Each row is followed by its group and then its class within the group.
1.1,-27.9,12.4,6.4,1.1,2.8,-1.0,-21.5,-1.9,-4.5,3.2,-16.3,-10.8,-13.2,3.1,20.6,-25.9,-2.0,-7.8,3.8,-11.5,0.9,-8.7,5.0,-3.0,-1.6,38.6,0.3,17.9,-5.2
F.Z175
-7.2,-11.6,-0.5,13.4,-2.1,1.7,7.2,-14.6,-13.8,-0.5,-3.4,-28.1,1.8,6.4,0.8,0.9,-6.9,-3.3,1.9,39.4,9.9,-17.6,0.2,-5.9,-6.6,-11.5,25.9,-19.7,5.5,-15.0
F.Z175
-52.0,29.2,3.9,12.9,8.3,-0.8,0.3,2.3,-15.4,-3.4,1.5,-4.3,-12.7,14.1,12.7,-11.5,-3.3,-4.5,-9.3,28.9,-22.7,10.8,-2.0,15.0,-3.3,-19.7,2.6,44.0,-3.2,-5.2
U.Z773
-48.1,11.9,-10.3,13.0,7.5,-10.5,1.4,1.5,-8.0,8.5,13.0,-19.4,-9.0,16.8,21.7,15.0,7.8,-13.8,-6.3,-10.5,-33.2,2.2,9.9,-1.2,-14.3,-22.2,6.9,52.7,10.1,-19.3
U.Z773
-34.0,-2.4,-4.9,10.7,11.5,-8.7,5.9,26.4,-10.9,2.8,5.5,-29.5,1.9,3.2,21.0,41.8,12.9,-1.1,-1.3,13.6,-23.7,-6.6,-2.0,-1.4,5.1,-13.5,11.8,1.8,-1.3,-0.5
U.Z421
26.6,-4.4,4.9,-1.1,-1.5,-12.2,10.6,-11.9,-11.5,2.2,-3.2,-2.6,-13.8,-3.3,3.2,-2.8,-13.7,3.3,-3.0,-10.0,-5.6,8.5,-13.9,0.0,-9.4,-5.5,14.5,6.0,3.7,-8.6
F.Z195
-24.0,-2.2,3.6,4.4,-5.8,-0.7,4.3,4.0,-15.4,-3.4,1.8,-5.8,-18.1,3.6,4.1,19.6,-4.2,-8.5,-5.3,1.3,-15.6,-4.6,0.6,9.7,-5.2,-5.2,7.5,10.3,8.3,-8.9
U.Z421
-18.0,-14.7,-1.4,19.9,3.2,-0.5,7.4,-5.9,-14.5,4.4,-2.1,-8.0,-17.6,-6.3,6.0,-17.1,-31.4,4.0,5.4,11.8,-2.9,-1.8,-6.8,-4.4,-19.7,-2.5,40.1,32.7,-10.3,-33.3
F.Z195
-85.4,2.9,2.2,17.0,8.5,-5.3,7.3,0.5,-32.7,-1.1,9.9,-21.6,-4.3,9.0,20.9,0.7,-6.8,-10.4,-8.7,35.0,-43.6,-2.2,12.4,1.2,-1.3,-27.6,6.7,89.0,-28.0,-11.6
U.Z773
6.4,-7.1,-5.3,1.3,-4.8,-7.3,0.1,-5.2,0.4,-15.6,-0.1,4.8,-11.4,-5.9,-0.1,0.6,-8.1,-12.4,-4.0,-24.4,8.5,-7.0,-7.4,-1.2,3.8,7.7,32.1,20.2,-32.1,-3.8
F.Z195
-13.9,-17.2,3.4,19.8,-4.5,0.0,2.7,-10.0,2.6,-7.0,-4.4,0.7,-0.9,-10.8,2.4,-8.3,5.5,-8.4,11.2,-10.8,-1.5,-12.1,6.7,-5.9,-13.4,2.9,19.8,25.8,-8.9,-7.9
F.Z195
20.8,-9.5,7.5,20.8,-14.2,3.2,1.3,-17.3,-10.5,-0.8,13.7,-14.8,-2.9,-16.9,11.5,16.9,-8.2,2.6,-1.3,2.2,1.0,3.0,-7.3,3.8,-6.4,2.6,28.8,21.4,4.1,-22.4
F.Z175
3.6,-12.9,-12.2,42.3,5.7,-7.0,-1.9,-18.9,-17.8,-6.6,-9.0,-0.8,-20.2,-4.3,2.5,0.8,-9.0,-19.9,-2.6,-13.0,0.6,-0.9,-9.0,-1.5,-2.7,-10.2,36.4,26.9,-5.7,-7.9
F.Z195
-66.8,2.3,21.1,17.2,-2.7,-1.6,5.0,6.1,-11.1,1.3,-0.5,-4.8,27.1,2.3,3.6,-14.7,5.6,-17.5,-11.9,8.4,-9.3,-26.3,0.4,-5.0,8.5,-17.2,22.1,51.8,38.2,-6.9
U.Z773
-16.7,-6.7,4.0,3.6,-5.0,-4.9,7.7,-8.6,-26.6,-7.8,-7.4,-2.4,-10.4,-2.1,8.6,-26.3,-3.8,-2.0,1.6,-27.1,-7.5,-50.5,-4.0,2.6,-16.0,-5.4,41.3,15.8,7.5,-5.4
F.Z175
-22.8,-5.2,7.2,7.1,4.8,-0.8,9.4,4.4,1.1,12.2,7.2,-10.9,-15.6,-4.5,20.1,-18.0,24.8,-10.0,1.7,-14.4,-13.7,-27.0,-1.6,4.7,-11.9,-8.9,22.8,8.9,21.5,-8.0
U.Z421
17.2,-29.8,-6.6,18.8,-5.8,-2.9,13.0,-10.1,-22.0,-7.5,2.4,-6.1,-11.8,11.3,-6.5,-5.1,-25.0,-9.0,-5.1,16.0,-8.6,-45.5,-1.3,3.7,-14.8,-13.6,19.6,1.0,-9.7,0.1
F.Z175
-38.6,1.2,-5.0,26.4,6.7,-1.9,1.4,4.6,-4.9,8.4,1.4,-18.0,2.3,1.2,-5.2,2.0,1.6,-12.7,-8.4,8.4,-11.0,-6.7,-4.8,-1.3,-3.3,-20.4,14.8,11.8,32.4,-6.1
U.Z773
-7.1,-28.5,-14.9,15.7,3.8,-7.6,9.4,-4.2,-9.1,-17.2,-5.6,-6.4,-10.2,0.0,18.3,-1.2,-11.2,-1.4,9.6,-8.2,-17.3,10.1,2.8,-1.6,-3.8,-15.6,13.4,6.2,-23.7,0.4
F.Z195
-27.3,-6.4,4.9,16.9,7.6,-1.0,19.2,-0.7,-9.8,-2.0,2.3,-14.0,0.8,-1.1,5.9,3.6,16.7,-8.3,1.8,-0.3,-33.7,-20.6,8.3,-2.2,-9.8,-7.8,17.8,15.2,1.3,-8.8
U.Z421
-23.8,-12.4,-6.4,19.1,0.6,0.4,-4.7,-0.3,-23.1,3.7,7.0,-14.3,-0.2,15.0,0.9,11.6,-13.5,-17.8,-14.1,2.0,-10.1,13.2,-9.8,5.1,21.1,-24.9,12.3,4.5,31.1,-13.3
U.Z773
-14.3,-13.6,-1.8,3.0,-3.5,-25.2,6.7,-10.1,-7.3,-3.0,-10.1,-3.0,-8.4,7.8,4.7,-12.5,-6.3,-1.5,12.2,-31.0,-5.5,-11.2,-11.0,-0.6,-12.6,-12.1,36.3,43.5,-24.6,-6.8
F.Z195
-51.4,-1.8,13.6,12.8,-1.7,0.5,0.4,10.9,-2.4,2.7,1.6,-17.7,-1.7,20.1,14.6,8.2,6.7,-22.1,-6.9,42.6,-19.0,-11.1,-1.2,4.4,-15.9,8.6,0.3,5.3,43.1,16.7
U.Z421
-41.4,0.2,4.6,-11.3,4.1,0.8,-2.4,9.0,-5.7,1.2,-1.8,1.3,-11.9,-11.6,8.2,1.3,2.4,1.2,-12.9,37.8,-8.0,-13.1,0.9,-1.3,-7.8,-11.6,14.3,34.6,35.1,-8.8
U.Z773
-40.5,-0.2,-1.0,15.0,5.5,-6.4,2.3,-4.5,-2.8,4.2,0.0,-2.8,-6.4,7.6,10.0,-3.2,26.3,-7.1,-4.4,-2.4,-29.7,-3.9,-14.4,6.0,-5.6,-14.8,9.8,37.2,16.1,5.5
U.Z421
11.1,-11.1,1.9,-6.6,-0.5,0.5,2.0,-10.5,-0.4,-9.2,-6.7,-6.9,-20.7,-14.3,2.4,-8.0,-17.0,-7.1,-2.5,3.7,-1.3,0.1,-6.0,-2.4,3.7,6.0,25.5,43.4,-28.8,-8.4
F.Z195
-61.5,11.2,-0.3,11.8,5.1,-8.4,1.3,4.9,-1.5,7.5,3.5,-7.5,4.8,-8.0,13.1,6.6,13.0,-17.5,1.2,36.7,-30.1,-27.8,3.1,8.2,-14.6,-5.5,13.7,17.3,16.7,-3.5
U.Z773
-35.5,-10.2,2.6,14.3,3.8,-7.7,11.0,4.5,-17.2,6.4,-1.5,-16.6,-17.4,-9.2,15.9,2.0,-0.1,-6.9,-4.8,26.9,-9.0,-12.6,1.5,4.5,-6.2,3.7,46.7,35.4,5.7,-15.3
U.Z421
-33.5,-7.8,-1.6,-16.6,3.2,-14.1,6.5,-5.1,-23.3,-2.9,1.3,-7.9,-16.2,-9.0,20.6,0.0,21.7,-9.7,-7.0,37.2,-22.7,-3.8,2.8,5.8,-1.0,-9.4,15.1,-1.4,10.2,-8.0
U.Z421
